Here is a tiny trained network, its code and every weight. The questions are about switching its units off for an input and a class, where a switched-off unit gives its printed mean instead of its output.

import numpy as np


def w(rows, s, z=0):
    codes = np.array(rows[::2]) - 128.0
    scale = np.full(codes.shape[1], s)
    scale[-1] = z or s
    return codes * scale


def norm(h):
    return h / np.sqrt((h * h).mean(-1, keepdims=True) + 1e-5)


def f(y):
    return np.maximum(y, 0)


def log_softmax(a):
    a = a - a.max(-1, keepdims=True)
    return a - np.log(np.exp(a).sum(-1, keepdims=True))


def net(x, mask):
    res = np.array(x, float).reshape(1, 3) / 4 @ E
    u = 0
    for l in range(3):
        y = f(norm(res) @ A[l][:, :-1].T + A[l][:, -1])
        res = res + np.where(mask[u : u + 11], y, B[l][:, -1]) @ B[l][:, :-1]
        u += 11
    return log_softmax(norm(res)[-1] @ U[:, :-1].T + U[:, -1])


A, B = {}, {}
E = w([
[176,199,197,139,122,166],'x0',
[108,60,214,168,82,123],'x1',
[7,150,143,147,179,197],'x2',
],0.0015)
A[0] = w([
[138,166,89,87,174,129,95],'L0N1',
[164,191,185,212,139,137,6],'L0N2',
[84,66,58,164,135,83,13],'L0N3',
[143,163,90,79,176,125,44],'L0N4',
[57,141,137,136,135,194,42],'L0N5',
[93,80,70,151,136,92,28],'L0N6',
[209,126,113,93,45,94,93],'L0N7',
[105,46,253,160,97,113,15],'L0N8',
[137,169,85,73,190,131,34],'L0N9',
[155,177,189,200,134,140,48],'L0N10',
[67,150,139,139,139,193,58],'L0N11',
],0.0031,0.0018)
B[0] = w([
[110,112,134,196,49,145,197],'L0N1',
[116,93,135,19,122,154,166],'L0N2',
[115,106,171,14,112,230,197],'L0N3',
[114,118,135,197,44,147,175],'L0N4',
[151,103,165,149,181,21,203],'L0N5',
[119,116,161,44,113,197,180],'L0N6',
[88,106,179,176,235,91,252],'L0N7',
[98,173,2,213,30,183,252],'L0N8',
[112,124,123,201,37,146,184],'L0N9',
[114,92,126,38,111,149,175],'L0N10',
[147,101,157,146,182,27,204],'L0N11',
],0.0028,0.0017)
A[1] = w([
[128,129,128,127,128,128,123],'L1N1',
[194,252,239,36,111,205,22],'L1N2',
[129,131,133,125,136,126,76],'L1N3',
[191,91,140,124,135,55,26],'L1N4',
[122,165,50,170,76,172,118],'L1N5',
[142,148,141,95,119,140,87],'L1N6',
[156,235,26,112,161,137,74],'L1N7',
[193,95,134,161,142,32,1],'L1N8',
[146,232,13,143,130,138,22],'L1N9',
[22,99,140,169,176,173,162],'L1N10',
[116,118,120,128,123,129,107],'L1N11',
],0.0025,0.00097)
B[1] = w([
[129,128,128,128,128,128,128],'L1N1',
[73,37,57,29,139,173,182],'L1N2',
[142,129,128,123,132,123,128],'L1N3',
[111,191,121,133,179,136,176],'L1N4',
[126,99,178,174,85,100,204],'L1N5',
[119,116,121,119,131,125,135],'L1N6',
[96,79,171,188,56,154,165],'L1N7',
[112,211,139,135,202,133,185],'L1N8',
[88,81,176,179,59,137,168],'L1N9',
[254,184,121,120,140,95,253],'L1N10',
[136,139,132,124,126,132,140],'L1N11',
],0.0034,0.002)
A[2] = w([
[100,88,85,52,130,118,12],'L2N1',
[128,130,127,122,126,128,85],'L2N2',
[128,128,128,128,128,128,124],'L2N3',
[88,73,110,3,124,145,27],'L2N4',
[132,128,129,128,131,122,118],'L2N5',
[111,163,140,154,204,95,59],'L2N6',
[106,96,104,61,124,132,2],'L2N7',
[199,109,155,128,150,65,115],'L2N8',
[128,128,128,128,128,128,123],'L2N9',
[95,150,161,143,210,128,77],'L2N10',
[94,148,156,149,194,129,98],'L2N11',
],0.0038,0.0011)
B[2] = w([
[156,130,193,60,110,210,206],'L2N1',
[123,118,115,122,134,121,128],'L2N2',
[127,128,128,128,128,129,128],'L2N3',
[156,128,198,4,153,204,254],'L2N4',
[123,135,126,130,138,128,135],'L2N5',
[182,157,106,135,186,48,233],'L2N6',
[140,125,158,90,112,166,187],'L2N7',
[19,220,60,112,242,123,234],'L2N8',
[127,127,128,128,128,127,128],'L2N9',
[180,172,78,129,202,37,217],'L2N10',
[188,153,64,114,188,52,204],'L2N11',
],0.0024,0.0018)
U = w([
[145,178,106,148,235,54,213],'0',
[108,107,126,227,13,147,152],'1',
[132,95,158,2,134,201,3],'2',
],0.0086,0.00066)

Each question gives the input, the list of numbers given to net, and the class t.
The units are the neurons (one row each of A and B). Each row of codes is followed by its name. A weight is (code - 128) times the scale printed after its matrix; where a second scale follows, it is the last column's (A, B and U).
mask holds one flag per neuron, layer by layer. A switched-off neuron (its flag False) gives its mean, the last column of its row in B, instead of its output. The means were averaged over made-up inputs and are rounded, as every weight is.
A unit's drop is (log p(t) with every unit on - log p(t) with that unit switched off) / (log p(t) with every unit on - log p(t) with every unit switched off).
The circuit of an input: a set's keep is (log p(t) with only the set's units on - log p(t) with every unit switched off) / (log p(t) with every unit on - log p(t) with every unit switched off). Starting from the 12 units with the biggest drops (on a tie, the unit counted first), units are removed one at a time, each time the one whose removal leaves the highest keep (on an exact tie, the one counted first), for as long as the keep stays at least 0.8.
circuit, biggest first: the units of the circuit, biggest drop first
most important unit: the unit with the biggest drop
top k neurons: the k neurons with the biggest drops, biggest first
k most important neurons of layer l: the k neurons of layer l with the biggest drops, biggest first
drop when u is switched off: that unit's drop, to one decimal
input [-6,-4,0], class 2: 3 most important neurons of layer 0 => (L0N3, L0N8, L0N6)
input [-8,-7,-5], class 2: circuit, biggest first => (L0N3, L1N10, L2N1)
input [-3,6,-6], class 0: circuit, biggest first => (L1N8, L2N8)
input [3,7,-8], class 0: most important unit => L0N7
input [5,-4,2], class 2: top 3 neurons => (L1N2, L0N8, L0N2)
input [7,-8,-7], class 1: 2 most important neurons of layer 1 => (L1N7, L1N9)
input [7,-8,6], class 1: top 3 neurons => (L0N7, L1N7, L1N9)
input [3,-2,2], class 2: top 2 neurons => (L0N8, L0N7)
input [-2,6,6], class 0: 2 most important neurons of layer 0 => (L0N5, L0N11)
input [-3,8,8], class 0: top 3 neurons => (L0N5, L1N10, L0N11)
input [-4,-7,-6], class 1: 3 most important neurons of layer 1 => (L1N7, L1N9, L1N10)
input [3,4,3], class 1: drop when L1N2 is switched off => -0.1
input [7,4,-3], class 2: drop when L1N2 is switched off => 0.4
input [-2,3,0], class 1: circuit, biggest first => (L0N8)
input [-7,-4,-1], class 2: drop when L0N8 is switched off => 0.1
input [-5,5,-8], class 0: drop when L0N4 is switched off => 0.0
input [-5,1,3], class 2: top 2 neurons => (L0N3, L0N7)
